Below are the code and all the weights of a small trained network. Each question names an input and a class and asks about switching units off, where a switched-off unit gives its printed mean instead of its output.

import numpy as np


def w(rows, s, z=0):
    codes = np.array(rows[::2]) - 128.0
    scale = np.full(codes.shape[1], s)
    scale[-1] = z or s
    return codes * scale


def f(y):
    return np.maximum(y, 0)


def log_softmax(a):
    a = a - a.max(-1, keepdims=True)
    return a - np.log(np.exp(a).sum(-1, keepdims=True))


def net(x, mask):
    res = np.array(x, float).reshape(1, 2) / 4 @ E
    y = f(res @ A[0][:, :-1].T + A[0][:, -1])
    res = res + np.where(mask, y, B[0][:, -1]) @ B[0][:, :-1]
    return log_softmax(res[-1] @ U[:, :-1].T + U[:, -1])


A, B = {}, {}
E = w([
[115,62,3],'x0',
[165,255,69],'x1',
],0.0051)
A[0] = w([
[142,124,125,103],'n1',
[122,201,96,87],'n2',
[136,188,96,91],'n3',
[123,129,139,253],'n4',
[137,75,151,139],'n5',
[97,49,177,85],'n6',
[102,133,127,202],'n7',
[98,106,57,70],'n8',
[139,99,77,129],'n9',
[156,93,93,85],'n10',
[127,87,148,106],'n11',
[142,85,75,117],'n12',
[119,165,206,106],'n13',
[141,145,180,126],'n14',
[117,130,103,111],'n15',
[126,147,179,69],'n16',
[114,86,48,70],'n17',
[145,78,151,102],'n18',
[113,177,235,63],'n19',
[128,249,68,81],'n20',
[141,120,125,106],'n21',
[142,89,150,79],'n22',
[99,26,187,89],'n23',
[86,163,111,111],'n24',
],0.019,0.0079)
B[0] = w([
[128,129,128,128],'n1',
[153,173,160,179],'n2',
[151,169,159,174],'n3',
[230,13,3,254],'n4',
[159,141,129,190],'n5',
[162,190,171,206],'n6',
[178,66,84,204],'n7',
[63,105,188,179],'n8',
[102,87,146,190],'n9',
[93,118,158,155],'n10',
[147,150,142,163],'n11',
[98,81,161,194],'n12',
[78,82,167,187],'n13',
[99,93,145,172],'n14',
[112,126,149,144],'n15',
[82,121,179,149],'n16',
[50,99,186,196],'n17',
[144,157,143,166],'n18',
[37,93,201,194],'n19',
[187,192,185,227],'n20',
[133,123,124,128],'n21',
[135,160,161,147],'n22',
[165,213,168,233],'n23',
[150,122,151,146],'n24',
],0.065,0.0077)
U = w([
[227,211,184,159],'0',
[18,41,173,153],'1',
[191,72,2,253],'2',
[114,148,38,66],'3',
[107,169,115,68],'4',
[65,156,86,79],'5',
],0.0092,0.0045)

Each question gives the input, the list of numbers given to net, and the class t.
The units are the neurons (one row each of A and B). Each row of codes is followed by its name. A weight is (code - 128) times the scale printed after its matrix; where a second scale follows, it is the last column's (A, B and U).
mask holds one flag per neuron, in row order. A switched-off neuron (its flag False) gives its mean, the last column of its row in B, instead of its output. The means were averaged over made-up inputs and are rounded, as every weight is.
A unit's drop is (log p(t) with every unit on - log p(t) with that unit switched off) / (log p(t) with every unit on - log p(t) with every unit switched off).
The circuit of an input: a set's keep is (log p(t) with only the set's units on - log p(t) with every unit switched off) / (log p(t) with every unit on - log p(t) with every unit switched off). Starting from the 12 units with the biggest drops (on a tie, the unit counted first), units are removed one at a time, each time the one whose removal leaves the highest keep (on an exact tie, the one counted first), for as long as the keep stays at least 0.8.
circuit, biggest first: the units of the circuit, biggest drop first
unit that matters most: the unit with the biggest drop
k most important neurons: the k neurons with the biggest drops, biggest first
drop of u: that unit's drop, to one decimal
input [3,1], class 2: unit that matters most => n19
input [3,-3], class 2: circuit, biggest first => n20, n19
input [-8,-7], class 1: 4 most important neurons => n19, n13, n20, n14
input [6,-5], class 1: 4 most important neurons => n17, n20, n12, n8
input [-6,5], class 1: 3 most important neurons => n19, n13, n23
input [-4,2], class 1: 2 most important neurons => n19, n13
input [-4,3], class 1: 2 most important neurons => n19, n23
input [0,3], class 2: 2 most important neurons => n23, n6
input [6,5], class 1: 2 most important neurons => n23, n17
input [-8,5], class 1: drop of n19 => 0.3
input [3,-2], class 2: drop of n19 => 0.2
input [2,-2], class 2: drop of n1 => 0.0
